Here is a tiny trained network, its code and every weight. The questions are about switching its units off for an input and a target symbol, where a switched-off unit gives its printed mean instead of its output.

import numpy as np


def w(rows, s, z=0):
    codes = np.array(rows[::2]) - 128.0
    scale = np.full(codes.shape[1], s)
    scale[-1] = z or s
    return codes * scale


def norm(h):
    return h / np.sqrt((h * h).mean(-1, keepdims=True) + 1e-5)


def f(y):
    return np.maximum(y, 0)


def softmax(a):
    e = np.exp(a - a.max(-1, keepdims=True))
    return e / e.sum(-1, keepdims=True)


def log_softmax(a):
    a = a - a.max(-1, keepdims=True)
    return a - np.log(np.exp(a).sum(-1, keepdims=True))


def net(x, mask):
    ids = ['αβγδεζηθλμξπστψω'.index(c) for c in x.split()]
    T = len(ids)
    res = E[ids] + P[:T]
    u = 0
    for l in range(2):
        r = norm(res)
        for j in range(2):
            rows = slice(4 * j, 4 * j + 4)
            q, k, v = (r @ M[l][rows].T for M in (Q, K, V))
            z = softmax(np.where(np.tri(T) > 0, q @ k.T / 4**0.5, -1e9)) @ v
            o = O[l][rows]
            res = res + np.where(mask[u + j], z, o[:, -1]) @ o[:, :-1]
        u += 2
        y = f(norm(res) @ A[l][:, :-1].T + A[l][:, -1])
        res = res + np.where(mask[u : u + 4], y, B[l][:, -1]) @ B[l][:, :-1]
        u += 4
    return log_softmax(norm(res)[-1] @ U[:, :-1].T + U[:, -1])


Q, K, V, O, A, B = {}, {}, {}, {}, {}, {}
E = w([
[148,190,149],'α',
[51,26,180],'β',
[90,111,104],'γ',
[161,158,125],'δ',
[164,123,104],'ε',
[170,109,100],'ζ',
[4,164,208],'η',
[172,111,98],'θ',
[132,61,115],'λ',
[103,133,135],'μ',
[127,142,60],'ξ',
[154,71,48],'π',
[117,115,94],'σ',
[224,93,126],'τ',
[85,97,169],'ψ',
[162,115,165],'ω',
],0.024)
P = w([
[139,254,86],'0',
[136,214,83],'1',
[132,193,87],'2',
[114,179,87],'3',
[111,174,80],'4',
[124,165,86],'5',
[91,173,90],'6',
[102,171,86],'7',
[104,179,77],'8',
[117,184,94],'9',
[109,177,98],'10',
[128,200,102],'11',
],0.0024)
Q[0] = w([
[148,94,221],'0.h0',
[79,110,4],'0.h0',
[151,5,80],'0.h0',
[41,109,190],'0.h0',
[200,134,74],'0.h1',
[138,218,159],'0.h1',
[91,15,146],'0.h1',
[41,127,125],'0.h1',
],0.014)
K[0] = w([
[181,141,225],'0.h0',
[59,84,5],'0.h0',
[132,49,78],'0.h0',
[52,100,214],'0.h0',
[222,143,185],'0.h1',
[94,219,94],'0.h1',
[97,73,150],'0.h1',
[56,84,99],'0.h1',
],0.014)
V[0] = w([
[161,172,174],'0.h0',
[121,68,76],'0.h0',
[251,108,58],'0.h0',
[76,137,108],'0.h0',
[89,59,124],'0.h1',
[144,58,148],'0.h1',
[111,98,97],'0.h1',
[98,135,102],'0.h1',
],0.012)
O[0] = w([
[1,186,65,16],'0.h0',
[233,42,206,252],'0.h0',
[89,61,122,154],'0.h0',
[181,169,78,160],'0.h0',
[201,151,189,218],'0.h1',
[86,80,158,209],'0.h1',
[193,165,158,170],'0.h1',
[208,146,153,127],'0.h1',
],0.0073,0.0042)
A[0] = w([
[2,174,84,208],'0.n0',
[104,175,184,162],'0.n1',
[156,120,217,254],'0.n2',
[107,78,87,163],'0.n3',
],0.0096,0.0031)
B[0] = w([
[92,146,109,171],'0.n0',
[92,224,159,163],'0.n1',
[125,103,83,254],'0.n2',
[203,6,140,177],'0.n3',
],0.012,0.0073)
Q[1] = w([
[192,144,98],'1.h0',
[207,138,137],'1.h0',
[144,6,39],'1.h0',
[158,101,226],'1.h0',
[198,103,185],'1.h1',
[95,100,59],'1.h1',
[74,117,120],'1.h1',
[63,198,159],'1.h1',
],0.014)
K[1] = w([
[175,94,139],'1.h0',
[191,86,169],'1.h0',
[50,73,110],'1.h0',
[99,125,250],'1.h0',
[127,147,207],'1.h1',
[212,153,34],'1.h1',
[96,189,56],'1.h1',
[22,115,83],'1.h1',
],0.012)
V[1] = w([
[167,151,207],'1.h0',
[172,25,190],'1.h0',
[236,123,71],'1.h0',
[140,119,215],'1.h0',
[74,162,180],'1.h1',
[107,170,91],'1.h1',
[61,110,214],'1.h1',
[85,254,105],'1.h1',
],0.0079)
O[1] = w([
[21,90,97,147],'1.h0',
[198,158,111,248],'1.h0',
[196,104,121,131],'1.h0',
[2,128,72,172],'1.h0',
[253,88,157,101],'1.h1',
[166,42,125,72],'1.h1',
[199,165,129,151],'1.h1',
[193,74,174,3],'1.h1',
],0.0046,0.0067)
A[1] = w([
[22,179,145,189],'1.n0',
[138,204,10,174],'1.n1',
[105,58,180,254],'1.n2',
[177,147,51,189],'1.n3',
],0.011,0.0027)
B[1] = w([
[243,115,170,179],'1.n0',
[66,51,172,168],'1.n1',
[2,226,211,254],'1.n2',
[138,186,29,181],'1.n3',
],0.0097,0.0079)
U = w([
[131,148,126,23],'α',
[131,144,130,2],'β',
[162,250,86,91],'γ',
[129,146,130,9],'δ',
[36,116,46,2],'ε',
[105,105,121,51],'ζ',
[60,201,72,154],'η',
[107,124,106,94],'θ',
[110,132,107,126],'λ',
[181,66,228,27],'μ',
[133,161,52,121],'ξ',
[194,88,119,137],'π',
[231,168,83,143],'σ',
[116,98,135,109],'τ',
[206,137,181,237],'ψ',
[72,129,199,206],'ω',
],0.023,0.0062)

Each question gives the input, a string of symbols that net reads in full, and the target symbol t.
The units are the heads (4 rows each of Q, K, V and O) and the neurons (one row each of A and B). Each row of codes is followed by its name. A weight is (code - 128) times the scale printed after its matrix; where a second scale follows, it is the last column's (O, A, B and U).
mask holds one flag per unit, layer by layer, with each layer's heads first. A switched-off unit (its flag False) gives its mean, the last column of its rows in O or B, instead of its output. The means were averaged over made-up inputs and are rounded, as every weight is.
A unit's drop is (log p(t) with every unit on - log p(t) with that unit switched off) / (log p(t) with every unit on - log p(t) with every unit switched off).
most important unit: the unit with the biggest drop
k most important neurons: the k neurons with the biggest drops, biggest first
k most important neurons of layer l: the k neurons of layer l with the biggest drops, biggest first
which heads matter: for each layer, one digit per head in row order, 1 if its drop is at least 0.15 and else 0, layers parted by /
drop when u is switched off: that unit's drop, to one decimal
input π β β β β π ε, target π: which heads matter	10 / 00
input τ ε δ ω θ ε, target ω: 2 most important neurons of layer 1	[1.n2, 1.n3]
input σ β γ, target σ: which heads matter	11 / 00
input ζ σ μ ξ, target σ: which heads matter	10 / 10
input β ε ε ε η ε β λ δ, target ε: which heads matter	00 / 00
input λ μ σ ε λ π β θ α ω, target ω: which heads matter	11 / 00
input ε γ λ δ ε μ ε ε ψ, target ψ: 2 most important neurons	[1.n0, 1.n2]
input ψ α π β γ ψ β τ π ζ σ, target σ: which heads matter	10 / 00
input δ ζ μ ζ, target μ: most important unit	0.h0
input α π α π θ θ, target π: which heads matter	10 / 10
input α β ζ ε π ζ, target π: which heads matter	10 / 10
input ω α ε μ, target γ: which heads matter	11 / 00
input ψ ξ γ β π ζ, target π: 2 most important neurons of layer 1	[1.n1, 1.n3]
input β σ ξ, target σ: most important unit	1.n2
input ζ β λ γ γ δ γ ψ ε λ π δ, target ε: which heads matter	01 / 00
input η β ε ξ ε ζ π σ α, target η: which heads matter	11 / 00
input β β γ ε, target ε: which heads matter	00 / 00
input γ λ π ψ λ π γ, target σ: drop when 0.h0 is switched off	0.6
input β π λ δ η β τ ω, target ω: drop when 0.h1 is switched off	0.2
input β γ μ β ω θ, target ω: drop when 0.n2 is switched off	0.1
input ε ε ε, target ε: most important neuron	[1.n0]
